Below are the code and all the weights of a small trained network. Each question names an input and a class and asks about switching units off, where a switched-off unit gives its printed mean instead of its output.

import numpy as np


def w(rows, s, z=0):
    codes = np.array(rows[::2]) - 128.0
    scale = np.full(codes.shape[1], s)
    scale[-1] = z or s
    return codes * scale


def f(y):
    return np.maximum(y, 0)


def log_softmax(a):
    a = a - a.max(-1, keepdims=True)
    return a - np.log(np.exp(a).sum(-1, keepdims=True))


def net(x, mask):
    res = np.array(x, float).reshape(1, 4) / 4 @ E
    y = f(res @ A[0][:, :-1].T + A[0][:, -1])
    res = res + np.where(mask, y, B[0][:, -1]) @ B[0][:, :-1]
    return log_softmax(res[-1] @ U[:, :-1].T + U[:, -1])


A, B = {}, {}
E = w([
[219,105,144,215,143,144],'x0',
[131,96,128,152,254,193],'x1',
[168,118,39,65,168,160],'x2',
[163,71,219,86,140,139],'x3',
],0.0098)
A[0] = w([
[91,155,87,132,91,110,152],'N0',
[160,95,160,160,188,127,148],'N1',
[44,154,75,110,175,133,252],'N2',
[109,126,149,78,127,124,163],'N3',
[142,149,74,135,77,121,142],'N4',
[161,106,164,178,190,158,162],'N5',
[120,121,251,163,122,120,170],'N6',
[128,114,150,143,99,115,66],'N7',
[112,120,169,101,120,125,141],'N8',
[145,114,43,97,149,141,215],'N9',
[182,104,108,105,130,124,133],'N10',
[104,114,174,31,121,125,199],'N11',
],0.019,0.004)
B[0] = w([
[120,103,38,88,180,112,209],'N0',
[144,65,119,118,196,195,220],'N1',
[10,99,18,143,54,119,241],'N2',
[187,89,109,105,130,80,184],'N3',
[122,200,96,89,134,64,201],'N4',
[165,52,183,90,176,198,241],'N5',
[90,111,241,191,15,116,252],'N6',
[130,181,164,146,113,124,158],'N7',
[136,104,185,156,142,115,176],'N8',
[99,243,88,155,105,148,234],'N9',
[98,164,88,161,163,188,178],'N10',
[166,47,173,75,146,4,234],'N11',
],0.02,0.013)
U = w([
[72,134,122,230,127,218,40],'0',
[200,35,185,113,171,92,239],'1',
[81,240,14,115,136,74,215],'2',
[212,166,106,123,255,200,10],'3',
[192,208,218,218,68,90,59],'4',
],0.0057,0.0012)

Each question gives the input, the list of numbers given to net, and the class t.
The units are the neurons (one row each of A and B). Each row of codes is followed by its name. A weight is (code - 128) times the scale printed after its matrix; where a second scale follows, it is the last column's (A, B and U).
mask holds one flag per neuron, in row order. A switched-off neuron (its flag False) gives its mean, the last column of its row in B, instead of its output. The means were averaged over made-up inputs and are rounded, as every weight is.
A unit's drop is (log p(t) with every unit on - log p(t) with that unit switched off) / (log p(t) with every unit on - log p(t) with every unit switched off).
The circuit of an input: a set's keep is (log p(t) with only the set's units on - log p(t) with every unit switched off) / (log p(t) with every unit on - log p(t) with every unit switched off). Starting from all 12 units, units are removed one at a time, each time the one whose removal leaves the highest keep (on an exact tie, the one counted first), for as long as the keep stays at least 0.8.
circuit, biggest first: the units of the circuit, biggest drop first
unit that matters most: the unit with the biggest drop
top k neurons: the k neurons with the biggest drops, biggest first
drop of u: that unit's drop, to one decimal
input [1,7,6,0], class 0: unit that matters most -> N2
input [4,8,-5,-6], class 1: top 2 neurons -> (N5 N9)
input [-7,-4,-7,-1], class 1: top 3 neurons -> (N11 N9 N0)
input [5,6,5,-4], class 3: top 2 neurons -> (N6 N5)
input [-1,8,7,-4], class 2: top 3 neurons -> (N9 N6 N2)
input [7,-5,4,4], class 0: top 4 neurons -> (N11 N10 N0 N3)
input [-1,1,0,0], class 2: top 3 neurons -> (N6 N5 N1)
input [6,0,-1,-6], class 3: circuit, biggest first -> (N2 N6)
input [-7,-7,-3,0], class 1: top 4 neurons -> (N11 N9 N8 N3)
input [-4,-7,-2,1], class 1: top 3 neurons -> (N11 N9 N2)
input [5,-5,1,-2], class 2: top 2 neurons -> (N6 N5)
input [-1,-7,-4,6], class 4: top 2 neurons -> (N6 N5)
input [6,-2,-8,-8], class 4: top 2 neurons -> (N6 N2)
input [-2,-5,7,4], class 2: unit that matters most -> N5
input [0,-7,-3,1], class 4: top 4 neurons -> (N5 N1 N6 N7)
input [-8,-1,-4,0], class 1: drop of N9 -> 0.9
input [7,-8,7,8], class 4: drop of N3 -> 0.1
input [1,1,-5,-2], class 4: drop of N3 -> 0.0
